Below is a small trained network, with its code and all its weights. Each question gives an input and a class and asks what happens when units are switched off, that is, made to give their printed mean instead of their output.

import numpy as np


def w(rows, s, z=0):
    codes = np.array(rows[::2]) - 128.0
    scale = np.full(codes.shape[1], s)
    scale[-1] = z or s
    return codes * scale


def norm(h):
    return h / np.sqrt((h * h).mean(-1, keepdims=True) + 1e-5)


def f(y):
    return np.maximum(y, 0)


def log_softmax(a):
    a = a - a.max(-1, keepdims=True)
    return a - np.log(np.exp(a).sum(-1, keepdims=True))


def net(x, mask):
    res = np.array(x, float).reshape(1, 5) / 4 @ E
    u = 0
    for l in range(2):
        y = f(norm(res) @ A[l][:, :-1].T + A[l][:, -1])
        res = res + np.where(mask[u : u + 6], y, B[l][:, -1]) @ B[l][:, :-1]
        u += 6
    return log_softmax(norm(res)[-1] @ U[:, :-1].T + U[:, -1])


A, B = {}, {}
E = w([
[114,166,135,152,153,77,231,252,63,67],'x0',
[127,138,125,132,129,122,149,107,129,138],'x1',
[140,139,134,119,137,107,102,144,138,136],'x2',
[127,56,33,66,124,58,117,111,37,191],'x3',
[123,123,124,136,122,124,133,133,138,136],'x4',
],0.0042)
A[0] = w([
[84,194,252,167,88,194,120,47,239,83,44],'L0N0',
[143,79,145,110,135,140,94,60,157,198,139],'L0N1',
[186,45,143,128,106,100,95,110,143,128,38],'L0N2',
[152,200,225,180,153,170,183,182,195,61,39],'L0N3',
[86,123,187,114,98,209,58,96,156,113,5],'L0N4',
[190,135,215,144,148,192,103,86,245,156,75],'L0N5',
],0.0039,0.0017)
B[0] = w([
[145,161,99,188,174,170,107,190,18,187,254],'L0N0',
[65,166,135,60,104,139,98,117,191,59,195],'L0N1',
[77,166,140,107,129,155,184,88,124,159,150],'L0N2',
[50,81,168,50,72,116,154,30,229,95,237],'L0N3',
[184,171,57,172,166,110,130,125,68,138,178],'L0N4',
[209,109,67,253,163,59,98,187,60,107,221],'L0N5',
],0.0046,0.0061)
A[1] = w([
[130,137,138,135,150,107,170,199,78,157,103],'L1N0',
[129,114,113,132,147,162,132,126,102,183,167],'L1N1',
[116,116,119,54,108,145,92,78,154,147,43],'L1N2',
[141,148,137,163,116,139,130,140,147,120,255],'L1N3',
[70,140,255,133,114,155,174,126,208,88,39],'L1N4',
[200,125,119,160,138,138,89,155,116,168,166],'L1N5',
],0.0073,0.0014)
B[1] = w([
[233,52,66,167,168,77,150,85,124,148,212],'L1N0',
[122,234,254,152,158,127,84,187,135,128,178],'L1N1',
[42,99,105,109,121,192,147,42,235,212,209],'L1N2',
[126,229,193,119,144,139,80,161,85,86,195],'L1N3',
[130,94,219,15,30,106,106,159,213,14,254],'L1N4',
[97,186,176,166,111,223,184,191,72,141,215],'L1N5',
],0.0047,0.0055)
U = w([
[154,246,139,254,136,228,74,179,51,137,205],'0',
[107,129,211,64,43,112,152,165,197,2,104],'1',
[14,117,65,75,95,191,98,35,189,234,185],'2',
[227,51,30,139,158,35,200,146,57,157,2],'3',
],0.0071,0.00043)

Each question gives the input, the list of numbers given to net, and the class t.
The units are the neurons (one row each of A and B). Each row of codes is followed by its name. A weight is (code - 128) times the scale printed after its matrix; where a second scale follows, it is the last column's (A, B and U).
mask holds one flag per neuron, layer by layer. A switched-off neuron (its flag False) gives its mean, the last column of its row in B, instead of its output. The means were averaged over made-up inputs and are rounded, as every weight is.
A unit's drop is (log p(t) with every unit on - log p(t) with that unit switched off) / (log p(t) with every unit on - log p(t) with every unit switched off).
most important unit: the unit with the biggest drop
top k neurons: the k neurons with the biggest drops, biggest first
top k neurons in layer l: the k neurons of layer l with the biggest drops, biggest first
drop of u: that unit's drop, to one decimal
input [0,6,-7,6,-2], class 2: most important unit	L0N5
input [3,-2,7,1,4], class 3: top 2 neurons in layer 0	L0N3, L0N0
input [0,8,0,3,-4], class 2: top 3 neurons	L0N5, L0N0, L1N4
input [1,-8,-4,2,5], class 3: top 2 neurons	L0N3, L0N0
input [0,5,-5,2,-3], class 2: top 3 neurons	L0N5, L0N0, L1N4
input [3,0,8,1,2], class 3: top 2 neurons in layer 0	L0N3, L0N0
input [1,-7,2,3,8], class 3: top 3 neurons	L0N3, L0N0, L0N1
input [1,0,0,1,8], class 3: top 3 neurons in layer 0	L0N3, L0N0, L0N5
input [-1,-2,2,8,1], class 2: top 2 neurons	L0N5, L0N0
input [4,7,6,2,0], class 3: drop of L0N0	0.1
